Below are the code and all the weights of a small trained network. Each question names an input and a target symbol and asks about switching units off, where a switched-off unit gives its printed mean instead of its output.

import numpy as np


def w(rows, s, z=0):
    codes = np.array(rows[::2]) - 128.0
    scale = np.full(codes.shape[1], s)
    scale[-1] = z or s
    return codes * scale


def softmax(a):
    e = np.exp(a - a.max(-1, keepdims=True))
    return e / e.sum(-1, keepdims=True)


def log_softmax(a):
    a = a - a.max(-1, keepdims=True)
    return a - np.log(np.exp(a).sum(-1, keepdims=True))


def net(x, mask):
    ids = ['αελξπστω'.index(c) for c in x.split()]
    T = len(ids)
    res = E[ids] + P[:T]
    u = 0
    for l in range(2):
        r = res
        for j in range(3):
            rows = slice(2 * j, 2 * j + 2)
            q, k, v = (r @ M[l][rows].T for M in (Q, K, V))
            z = softmax(np.where(np.tri(T) > 0, q @ k.T / 2**0.5, -1e9)) @ v
            o = O[l][rows]
            res = res + np.where(mask[u + j], z, o[:, -1]) @ o[:, :-1]
        u += 3
    return log_softmax(res[-1] @ U[:, :-1].T + U[:, -1])


Q, K, V, O = {}, {}, {}, {}
E = w([
[171,228,149],'α',
[124,72,181],'ε',
[152,123,100],'λ',
[170,212,70],'ξ',
[17,198,174],'π',
[239,117,91],'σ',
[199,83,189],'τ',
[158,187,253],'ω',
],0.019)
P = w([
[115,141,122],'0',
[128,167,145],'1',
[152,186,158],'2',
[178,196,175],'3',
[208,205,190],'4',
[230,215,206],'5',
[255,226,222],'6',
],0.0088)
Q[0] = w([
[97,138,30],'0.h1',
[82,142,84],'0.h1',
[200,72,157],'0.h2',
[192,158,88],'0.h2',
[84,78,254],'0.h3',
[111,176,97],'0.h3',
],0.0088)
K[0] = w([
[80,157,106],'0.h1',
[167,92,140],'0.h1',
[112,138,144],'0.h2',
[170,150,112],'0.h2',
[47,116,246],'0.h3',
[96,187,55],'0.h3',
],0.013)
V[0] = w([
[152,166,199],'0.h1',
[93,100,123],'0.h1',
[70,1,193],'0.h2',
[64,132,155],'0.h2',
[66,136,186],'0.h3',
[178,214,83],'0.h3',
],0.0095)
O[0] = w([
[111,255,158,228],'0.h1',
[155,49,114,82],'0.h1',
[88,139,138,12],'0.h2',
[207,63,110,123],'0.h2',
[56,162,142,165],'0.h3',
[134,165,120,203],'0.h3',
],0.0078,0.011)
Q[1] = w([
[56,225,253],'1.h1',
[85,160,158],'1.h1',
[122,71,158],'1.h2',
[246,109,209],'1.h2',
[157,186,150],'1.h3',
[37,39,77],'1.h3',
],0.011)
K[1] = w([
[166,136,249],'1.h1',
[97,174,226],'1.h1',
[138,51,122],'1.h2',
[157,60,165],'1.h2',
[196,136,162],'1.h3',
[97,131,74],'1.h3',
],0.016)
V[1] = w([
[21,142,176],'1.h1',
[156,108,107],'1.h1',
[165,161,27],'1.h2',
[70,151,7],'1.h2',
[44,151,119],'1.h3',
[165,131,107],'1.h3',
],0.012)
O[1] = w([
[230,69,150,209],'1.h1',
[4,110,100,45],'1.h1',
[197,135,152,90],'1.h2',
[181,163,43,9],'1.h2',
[191,220,254,97],'1.h3',
[143,76,92,138],'1.h3',
],0.0086,0.012)
U = w([
[102,2,187,137],'α',
[200,151,53,62],'ε',
[137,90,143,76],'λ',
[54,37,179,160],'ξ',
[225,62,193,121],'π',
[124,54,81,251],'σ',
[31,149,137,109],'τ',
[94,217,125,82],'ω',
],0.0085,0.014)

Each question gives the input, a string of symbols that net reads in full, and the target symbol t.
The units are the heads (2 rows each of Q, K, V and O). Each row of codes is followed by its name. A weight is (code - 128) times the scale printed after its matrix; where a second scale follows, it is the last column's (O and U).
mask holds one flag per head, layer by layer. A switched-off head (its flag False) gives its mean, the last column of its rows in O, instead of its output. The means were averaged over made-up inputs and are rounded, as every weight is.
A unit's drop is (log p(t) with every unit on - log p(t) with that unit switched off) / (log p(t) with every unit on - log p(t) with every unit switched off).
The circuit of an input: a set's keep is (log p(t) with only the set's units on - log p(t) with every unit switched off) / (log p(t) with every unit on - log p(t) with every unit switched off). Starting from all 6 units, units are removed one at a time, each time the one whose removal leaves the highest keep (on an exact tie, the one counted first), for as long as the keep stays at least 0.8.
circuit, biggest first: the units of the circuit, biggest drop first
most important unit: the unit with the biggest drop
heads that matter: for each layer, one digit per head in row order, 1 if its drop is at least 0.15 and else 0, layers parted by /
drop when u is switched off: that unit's drop, to one decimal
input τ α τ, target ξ: circuit, biggest first : [1.h1; 1.h2]
input ε ε ξ ε π ε, target α: circuit, biggest first : [1.h2; 0.h3]
input σ ξ ε σ π τ λ, target σ: most important unit : 1.h3
input π π ω π α ε π, target π: heads that matter : 101 / 100
input π ξ ξ π π λ, target σ: heads that matter : 111 / 101
input π ξ π τ τ π, target τ: heads that matter : 000 / 101
input τ λ σ σ, target σ: circuit, biggest first : [1.h3; 0.h3]
input ω π α, target π: circuit, biggest first : [1.h1; 0.h3; 0.h1]
input ω σ σ, target ω: heads that matter : 001 / 100
input α π π σ, target σ: heads that matter : 000 / 101
input π ε ξ, target ε: heads that matter : 000 / 010
input ε σ ξ, target ε: heads that matter : 010 / 010
input σ π π, target σ: heads that matter : 101 / 011
input ε τ π ε π π, target π: circuit, biggest first : [1.h1]
input σ σ σ ε τ τ π, target τ: heads that matter : 001 / 101
input ε α σ τ τ σ, target τ: heads that matter : 001 / 100
input α π ξ ω ε σ, target ω: drop when 0.h2 is switched off : 0.2
input σ λ τ ε σ, target τ: drop when 1.h1 is switched off : 1.0
input ω π π ξ ξ, target π: drop when 0.h3 is switched off : 0.1
input ω π ξ σ σ π, target σ: most important unit : 0.h3
